Rows and roughly how far along a hidden order each lies, from 0 to 15
In the rows, 128 means zero.
[133 110 132 139 146 134 136 165  86 122  94 161 116 188 160 148  96 140
  97 148 157 169 115 156 145  69 158  90]
2
[137 118 116 131 147 140  97 178  87 114 135 140 111 170 173 105 110 149
 139 188 130 183 112 152 117 128 135 145]
6
[139 114  81 150 124 149 132 158 119 114 159 125 161 144 159  67  54 145
 123 151  95 126 101 101 101 140 114 147]
8
[124 102  93 129 157  93  85 203  86 144 144 144 177 119 151  26  91 113
 120 130 114 145 102 122 153 124 133 179]
5
[182 141 141 129 123 105 170 129 135 192 179 135 140 105 143 133 153  94
 116 148 175 123 166 129 134 103 114 106]
10
[144 123 106 153 144 109 147 142 110 138 108 144 146 147 146 124  96 122
  90 112 158 125 133 116 137  84 128 119]
7
[132 110  90 133 122 170 144 134 174 129 169  81 185 114 100  81  63 147
 170 125  78 136 108 102 107 188 137 104]
13
[141 108 112 116 126 124 100 179 119 136 182 139 187 127 155  26  86 127
 144 169 102 157 107 133 115 135 124 158]
8
[ 99 102  90 141 147 137 125 140  89  87 130 167 178 129 132  87  70 152
 120 156  73 130 108 148 105  69 160 171]
0
[125  98 137 134 148 127 180 148 107 144 126 167 156 141 139 109  97 113
 136 158 146 176 129 185 168  80 163  86]
8
[167 129  85 115 116 154  77 107 111 102 168 115  80 157 157 171 132 153
 131 150 132 130 118 124  91 151 131 142]
6
[148 108 129 100 153 128 130 162  98 145 148 190 155 142 148 114 126 109
 140 178 150 192 131 204 158  75 171 113]
5
[146 132 130 113 109 168 179  47 138 135 147 126 102 152 110 225 187 150
 150 139 139 144 156 152 120 104 148  94]
8
[162 107 112  79 167 113 113 149  91 164 191 209 198 100 136  90 135 110
 161 166 142 163 134 195 150  98 178 147]
6
[102  98  70 162 160 142 148 142  96  95 111 150 172 133 123 119  50 153
 106 135 107 125 109 148 126  83 154 129]
5
[161 130  80 119 158 147  73 102 108  86 137 143 127 105 131 141 133 141
 130  95 116  75 125 116  75 122 168 182]
2
[153 135 127 125 106 139 112 152 139 143 175  97 119 162 163  95  97 142
 142 167 132 151 123 100 103 173  96 135]
11
[188 128 118  91 102 139 116 119 111 145 202 176  98 169 168 170 168 137
 113 182 186 154 148 130 107 101 110 139]
7
[156 135 118 119 104 174 187  55 144 126 174 110 112 129 106 218 175 139
 151 104 135 113 150 108  97 132 130 105]
9
[128 102 101 118 117 203 177  65 146 126 162  98 122 138 103 191 116 152
 172 151 125 156 134 145 128 157 149  73]
10
[141 141 120 147 128 130  96 140 173 139 112  45 137 138 157  65 107 122
 124  82 107 107 116  59  98 180  96 145]
11
[168 135 122  98 128 146 120 121 159 150 189 101 170 111 128  85 151 113
 168 125 104 131 111 120 104 161 134 149]
10
[153 142  93 144 115 149 130 128 131 127 128  81  97 150 144 152 131 153
 113 109 126 124 123  97 115 157 104 116]
8
[148 122  89 133 118 165 108 129 143 120 164  83 157 126 144  92 105 146
 161 119  82 130 104 111  99 179 119 137]
9
[189 132  91  82 117 156 109  98 144 119 209 140 166 115 142 131 159 130
 153 133 117 134 128 136  96 145 138 154]
8
[153 133 122 120 120 166 150 117 144 131 164 100 128 136 132 161 156 136
 156 148 125 150 140 150 125 133 128 109]
9
[148 126  88 139 119 151 109 141 138 113 151  97 160 129 159  72  84 122
 149 138  98 115 110  95  83 153 106 161]
8
[140 110  94 106 128 180 123 130 184 126 193  78 193 104 114  49  88 134
 192 145  59 143 105 110 100 210 147 124]
11
[145 128 137 120 110 159 164 119 151 151 157  98 131 149 149 143 132 131
 150 149 132 165 134 146 134 154 119  71]
10
[117  98  91 122 151 146 115 166  92 110 136 170 161 152 150  76  67 145
 147 176 108 181 104 161 118 113 161 142]
6
[135 119 142 112 102 164 163 123 145 143 156 110 113 173 148 150 123 138
 149 170 150 184 132 152 136 154 120  77]
10
[119 104 115 140 148 149 135 168  89 115 109 158 136 178 176 123  62 141
 124 162 134 181 109 156 133  95 151 108]
5
[165 142 127 116 132 127 134 129 172 176 173  80 157 121 133  84 146 116
 166 128 133 150 135  99 129 175 111 136]
15
[120 113  97 126 151 141 111 133  93  90 139 193 168 134 146  88 124 144
 142 184  76 157 118 173 121  70 170 167]
0
[119 116  92 124 148 163 128 103 108  69 121 157 152 133 114 134 110 140
 143 127  64 115 115 172 100  93 191 132]
1
[114 111  89 165 123 180 140 121 165  98 133  65 179 137 114  94  50 173
 145 125  68 124  94  98  95 180 127  96]
10
[115 116 119 110 121 187 159  76 145 108 168 132 147 135 110 168 156 150
 164 161  98 153 137 172 108 122 151 113]
8
[125  97 110 145 148 145 149 153 110 124 114 160 135 174 143 135  73 142
 120 164 138 167 122 160 148  87 164  90]
6
[164 123 103 132 128 114 107 150 147 158 186 112 182 129 158  29  82 122
 122 171 118 141 121 108 111 122 100 169]
11
[155 137 156 111 112 153 193  53 169 166 210 115 131 109  84 183 188 112
 182 130 131 111 173 147 108 164 153 108]
15
[122 147 115 204 104 141 134 139 144 142  65  13  51 200 159 143  62 166
  80  80 135  98 111  33 117 195  55 100]
12
[108  87  77 128 158 170 147 126 111  96 151 180 208 120 112 110  59 151
 162 173  78 167 114 183 119  84 189 127]
5
[129 115  93  98 146 136  65 161  77  89 131 187 143 139 159  78 116 151
 136 180  99 163 103 154 101 103 158 186]
0
[192 127 121 105 134 134 150 124 123 154 188 176 154 126 139 134 164 114
 136 166 158 142 153 160 125  82 141 134]
7
[157 135 105  99 126 149 125 140 181 150 186  87 184 107 123  63 122 117
 177 125  90 137 127 107  94 195 130 150]
13
[137 118 100 140 119 137 110 162 105 104 142 118 133 170 176  95 100 156
 129 166 123 157 102 119  98 118  89 145]
7
[119 115 106 139 147 145 128 145  98  83 120 168 147 164 147 123  92 154
 119 174 107 169 115 168 115  80 160 143]
3
[153 127  97 160 121 108 136 154 139 161 147 102 145 144 158  57  82 119
  91 143 146 114 133  78 123 131  93 139]
11
[111  98 132 143 142 145 148 173 107 123 115 118 135 171 151 111  38 132
 122 168 140 182 121 148 153  95 143  85]
8
[157 122 117 163 131 119 147 156 144 188 140  81 136 149 149  87  88 123
 104 135 159 129 134  74 139 146  97 111]
13
[154 122  75 116 139 164  98 117 116  88 156 136 141 122 135 131 117 155
 157 141  90 143 113 154 104 137 167 152]
6
[180 145  98 143 140 112 136 103 129 127 127 119 142 110 151 114 140 111
 103  73 136  73 130  92 108 126 118 166]
7
[179 145 128 132 107 166 152  58 142 148 158  93  70 156 132 245 181 151
 136 113 164 127 152 113 106 143 119  84]
11
[ 98 109  91 153 137 160 117 138 103  62 113 163 135 166 128 136  74 169
 122 174  73 134 106 160  97  93 169 130]
1
[147 129  79 120 128 161 120 107 167 131 177  92 178  99  85  92 116 146
 168 125  70 106 129  98  88 183 141 145]
11
[145 114  91 120 128 158 116 126 156 113 158  82 175 121 141  71 105 148
 170 123  74 134  95 101  93 187 124 142]
9
[137 116  53 140 142 167  90 119 113  63 132 107 144 116 146 112  71 175
 153 112  69 116  87 102  80 167 141 156]
5
[135 155  84 158 113 133  89 150 140 109  78  50  96 180 170 131  85 172
  87  73 125 111  97  30  87 172  66 142]
9
[167 150  92 132 126 133 105 117 147 130 129  90 142 137 151 122 130 138
  99  74 132  90 123  71  89 144 101 154]
7
[169 129  73 118 144 148 100 113 109  99 145 148 117 124 126 153 130 155
 138 115 113 113 122 128 105 130 154 160]
5
[138 128 135 151 121 139 166 115 177 154 131  70 114 143 119 135 110 127
 125 106 135 114 138  95 133 164 116  69]
14
[136 110 140  92 113 174 185  73 128 144 172 141 118 148  96 217 175 144
 191 161 146 186 143 173 132 103 172  71]
9
[155 138 116 130 112 163 139  85 127 136 162  93  92 145 136 206 165 156
 137 126 132 138 135 128 110 153 114 127]
8
[151 127  98 158 138  85 163 140 132 178 143 110 151 107 140  67 104  99
  68  85 148  76 141  93 153 124 101 139]
10
[106 116  81 154 147 157  90 149  82  81 105 150 119 166 152 122  79 174
 118 169  92 148 100 127  93 123 146 156]
3
[151 136 111 138 146 136 154  97 141 113 116 128 173 112 110 158 142 143
 131  81 114 114 133 141 112 107 152 120]
7
[131 125  82 144 129 157 172 102 158 112 146 107 202 111  90 133 100 152
 140  98  86  99 125 107 114 136 141  96]
9
[113 102 105 122 151 121 122 167 107 121 120 179 183 140 155  58  72 122
 129 169 124 185 109 170 136 102 150 136]
6
[151 112 114 121 135 144 159 126 160 175 175  93 188 109 129  70 115 120
 152 127 119 150 125 100 142 169 133 108]
14
[162 130  91 114 116 159 123  93 137 122 178 115 134 122 125 171 151 158
 146 110 112 124 128 101 100 152 123 132]
7
[139 114 117 146 121 188 177  98 163 130 171 100 154 124 109 151 109 142
 168 147 109 148 131 149 134 149 145  74]
10
[149 138  87 116 154 168 116  99 170 123 187  91 214  65 104  70 138 114
 169 113  62  99 132 104  69 171 157 195]
9
[123 113  79 112 153 135  86 169  76  94 125 174 148 145 159  79  97 152
 122 161 109 167 102 130 112  91 145 179]
3
[132 132 113 147 147 119 132 133  93 108 114 165 106 165 140 162 133 140
 103 155 149 141 141 154  99  86 158 134]
4
[153 134 111 132 115 154 156  96 148 146 171  86 114 130 119 179 150 143
 148 116 130 115 140 120 115 159 115 108]
10
[119 104 113 149 130 178 187 123 171 140 137  69 163 120  96 112  67 141
 154 139  84 139 125 110 158 175 130  52]
12
[102  92 118 176 159 133 192 145  95 140  97 138 123 152 126 162  77 139
 115 137 155 136 135 152 173  72 149  67]
7
[156 149 120 124 134 123 139 109 170 159 137  84 158 108 127  88 142 106
 139  87 117 100 135  84 106 174 122 156]
11
[131 118  82 131 124 178 129 107 140 101 155 102 161 123 116 143 111 171
 154 123  78 121 107 122 103 157 135 128]
7
[149 117 103  94 156 138  85 155  88 103 148 193 144 145 135  98 137 141
 142 200  96 176 113 180 113  92 183 171]
0
[134 125 105 125 137 175 139 110 135 100 138 123 145 142 114 160 121 168
 162 144 104 154 119 163 114 138 160 113]
7
[169 120 105 148 129 117 146 152 141 179 159  96 149 123 151  81  94 114
 107 142 172 137 136  86 135 134 101 136]
13
[120 120  82 119 158 129  81 159  82  89 134 172 151 140 154  94  98 149
 125 147 112 137 110 128  91 103 147 191]
1
[165 145 108 104 127 127 155  93 179 172 191 118 178  85  86 137 160 115
 173 107 111 104 154 111 116 170 135 142]
14
[132 140 129 155 107 147 166 100 156 164 150  61  86 139 121 157 138 134
 144 106 121 106 142  94 114 177 103 102]
13
[155 137 137 112 121 165 221  37 151 137 160 136 130 112  87 223 205 117
 152 113 151 119 178 161 130  95 160  87]
9
[182 163 154 112 124 103 153  58 106 149 142 194  60 157 108 249 218 108
 110 118 190 115 177 172 145  53 175 111]
5
[143 128 133 157 117 115 138 152 108 147 110 118 114 170 177 109  98 128
 107 155 154 150 127 118 130 113 104 137]
8
[ 80 101  79 146 145 167 119 122  94  58 126 140 188 125 129  80  53 158
 144 142  48 133  95 143  93  98 173 163]
2
[179 154 125 105 130 111 154 125 181 188 173 124 152 112 107 114 166 100
 150  85 154 127 160 102 135 166 118 132]
15
